Group, then class:
[-23   9 -25 -10   5  23   9 -11  -5 -72 -25  28 -29   2  58  -2 -26  74
 -30  38 -37  25  33 -17 -48   9 -16   3  27  21   6  28 -45  -1 -14  22
 -15 -11 -33  -3  -7 -13 -46 -24  14   8   0   8  17  20 -27   7   5  25
 -14  17  -2   0   4  -8  14  13  -2   3]  S A
[-24  14  16 -27   1  24  24 -25  -5 -57 -29  54  87   5  56 -19  -8  11
 -27  27 -12  11 -13 -18 -22  19  -9  10  -8  23  32  10 -29 -21  13  14
  -6   5 -50 -19 -17   3 -35  10  16 -20   3  14  29   9   3   9 -21  32
   3  45  -4   6  -5 -11 -42  12   2  21]  G M
[ -1   5 -13  46  -9  -1  -9 -12  13   6  29 -25  31   3  -6  -9 -18  63
 -23 -12 -37 -14  10  32 -30 -12   9  -6  28  -9 -13  54  -6  -1   3   5
 -46  -1 -23 -25   7  -3  -5  53  45 -15  -9   1  32   2  -7 -22 -11 -65
 -21  10  11   4  -5  15  15  16   8  -9]  L W
[-31  37  -5 -29 -16  55  20  -3 -19 -58 -39 -14  -6   8  72 -14 -34  53
 -43  35  -7  16  20 -20 -51  15 -10  15  44  20   5  12 -30   3 -14   4
 -37 -18 -20   4  -1  -9 -44  17  -1 -13  29  10  19  -4 -34  41  -1  61
 -39  51  -2  12   1  -3  26  -3  -4  17]  S H
[-48  24 -28 -12  -4  67 -16 -15  -1 -23 -19  60 -69  -1  51  10 -33  45
   9  11 -42  46  19  -8 -39   9 -15   7  58  12  -3   8 -36  -3 -31   0
  -9  -2 -10   8  -3 -11 -30 -11   5   2  -3 -32  30  -3   2   3 -17  -7
   6  -1  -2 -23   3 -21  38 -14   2 -21]  Y E
[-46  -2 -39 -10   2  53 -16 -10   7  11 -13  35 -66 -13  66  10 -31   6
  15  -6 -22  53   1  -2 -52  18 -24   5  48  12  18  16 -39 -16 -28 -13
 -15   4   7  14   2  -7 -13   2  -9  14  -4 -46  31  -5  17  -5 -11   5
  11 -15 -10  -2   7  -7  50  -1   6 -26]  Y E
[-26  -7 -25  -4   4  15  -9  -3 -23 -11 -16   1 -78 -16  23  17 -14  -4
 -11 -14 -29  30  17 -13 -37   6  -7   7  33  12  13   5 -18  10 -28 -15
 -36 -16   9  28  -7   6 -18 -17 -15  12  -3 -10 -11  -4 -15   5  16  31
  -3  14 -12   4  -3 -11  38 -10  -7 -26]  Y E
[ -5   2   6 -36   5  16  12 -13  15 -43 -13  26  51   2  48 -10 -11  29
 -16  14   1   6   6 -10 -34  24 -24   0   4  22  16   4 -28 -17 -14  31
  -8  -5 -49 -17  -5  -1 -34   0   9   2  -5   7  10  -6  -5  -3 -16  -5
  -5  16   3   5   0   3 -13   4  -3   9]  G F
[-28  -2  -7   1   9   9  20  -1  16  -1   4  -5  50  10  37 -25  -3  49
 -54  35  31   0  -7  12  17  15  15   2 -25  13  -8  42  -8 -15   0  26
   0 -21 -55  -1   9  -9 -13  36  45 -13 -16  22  20  -1 -18 -22  26 -37
   5   3  32  14  13  10   7  23   0   2]  L K
[ -7  36  10 -18  -5  79  22  -5  24 -46 -35  41  27   8 114 -14 -53  44
  -6  22  -1  27  -4 -17 -31  18 -16  12  25  20  -1   4 -27 -17 -23  18
  17   8 -45 -10  12  -7 -23   0  13  -1  19   2  13  -1   2   6 -47 -17
 -14  27 -28  -3   0 -19  22  -6   4  23]  G Q
[-14  11 -27  -4  -8   3  -7   5 -11   4 -10   5 -13 -11 -14  -1  -4  -3
  16 -10  -6  26   9  -8 -31  11   7  14  11  12  22  12 -11   7 -14 -17
  -2  -4  12   1  -1  -2  -3 -41  -3  19   9  13 -20  -8  -8   6  -1   8
   7   8 -14  24  -5 -22  22 -16  -9  11]  Y E
